Here is a tiny trained network, its code and every weight. The questions are about switching its units off for an input and a class, where a switched-off unit gives its printed mean instead of its output.

import numpy as np


def w(rows, s, z=0):
    codes = np.array(rows[::2]) - 128.0
    scale = np.full(codes.shape[1], s)
    scale[-1] = z or s
    return codes * scale


def f(y):
    return y / 2 * (1 + np.tanh(0.7978845608 * (y + 0.044715 * y**3)))


def log_softmax(a):
    a = a - a.max(-1, keepdims=True)
    return a - np.log(np.exp(a).sum(-1, keepdims=True))


def net(x, mask):
    res = np.array(x, float).reshape(1, 7) / 4 @ E
    y = f(res @ A[0][:, :-1].T + A[0][:, -1])
    res = res + np.where(mask, y, B[0][:, -1]) @ B[0][:, :-1]
    return log_softmax(res[-1] @ U[:, :-1].T + U[:, -1])


A, B = {}, {}
E = w([
[61,139,89,135],'x0',
[29,52,131,177],'x1',
[166,180,27,81],'x2',
[137,3,87,153],'x3',
[131,64,136,55],'x4',
[74,173,165,200],'x5',
[15,171,188,133],'x6',
],0.0079)
A[0] = w([
[236,92,97,74,221],'neuron 1',
[119,91,168,241,124],'neuron 2',
[112,101,62,58,103],'neuron 3',
[142,204,201,136,109],'neuron 4',
[98,142,146,182,254],'neuron 5',
[124,85,56,250,208],'neuron 6',
],0.013,0.0088)
B[0] = w([
[181,137,86,194,254],'neuron 1',
[75,69,120,55,198],'neuron 2',
[80,179,28,49,164],'neuron 3',
[148,251,150,130,178],'neuron 4',
[30,64,151,198,220],'neuron 5',
[126,150,77,212,224],'neuron 6',
],0.017,0.014)
U = w([
[69,146,66,1,74],'0',
[200,128,23,38,1],'1',
[235,175,49,138,245],'2',
[52,223,220,127,170],'3',
[67,102,76,210,182],'4',
[154,127,154,53,10],'5',
[75,38,182,31,84],'6',
],0.0076,0.0062)

Each question gives the input, the list of numbers given to net, and the class t.
The units are the neurons (one row each of A and B). Each row of codes is followed by its name. A weight is (code - 128) times the scale printed after its matrix; where a second scale follows, it is the last column's (A, B and U).
mask holds one flag per neuron, in row order. A switched-off neuron (its flag False) gives its mean, the last column of its row in B, instead of its output. The means were averaged over made-up inputs and are rounded, as every weight is.
A unit's drop is (log p(t) with every unit on - log p(t) with that unit switched off) / (log p(t) with every unit on - log p(t) with every unit switched off).
The circuit of an input: a set's keep is (log p(t) with only the set's units on - log p(t) with every unit switched off) / (log p(t) with every unit on - log p(t) with every unit switched off). Starting from all 6 units, units are removed one at a time, each time the one whose removal leaves the highest keep (on an exact tie, the one counted first), for as long as the keep stays at least 0.8.
circuit, biggest first: the units of the circuit, biggest drop first
most important unit: the unit with the biggest drop
top k neurons: the k neurons with the biggest drops, biggest first
drop of u: that unit's drop, to one decimal
input [-4,-8,-6,7,7,-8,2], class 2: most important unit -> neuron 1
input [-2,3,4,0,6,-8,5], class 1: circuit, biggest first -> (neuron 3; neuron 5)
input [-4,8,-2,4,4,-2,7], class 6: circuit, biggest first -> (neuron 1; neuron 2)
input [-5,6,2,8,-4,-6,-4], class 2: top 2 neurons -> (neuron 5; neuron 1)
input [7,-7,8,4,-3,2,3], class 2: top 2 neurons -> (neuron 5; neuron 2)
input [6,4,6,-5,4,0,-2], class 0: top 3 neurons -> (neuron 1; neuron 3; neuron 6)
input [5,-4,1,-7,-3,-8,5], class 3: circuit, biggest first -> (neuron 1; neuron 4)
input [4,-5,2,5,7,0,5], class 2: top 2 neurons -> (neuron 2; neuron 5)
input [3,-6,2,7,0,7,-4], class 2: top 3 neurons -> (neuron 5; neuron 2; neuron 1)
input [4,-6,5,-8,3,0,4], class 3: top 3 neurons -> (neuron 1; neuron 4; neuron 6)
input [4,5,7,5,8,-1,6], class 0: top 2 neurons -> (neuron 3; neuron 1)
input [1,-6,-6,1,1,7,1], class 3: top 2 neurons -> (neuron 4; neuron 1)
input [0,-6,2,8,6,-7,4], class 2: top 2 neurons -> (neuron 1; neuron 2)
input [-8,1,-8,3,2,3,2], class 6: most important unit -> neuron 2
input [-5,-3,-3,1,-4,0,-2], class 2: drop of neuron 1 -> 0.1
input [-8,-3,-1,0,-4,-1,4], class 3: drop of neuron 6 -> 0.1
input [0,0,-7,-6,6,5,-2], class 3: drop of neuron 4 -> 0.2
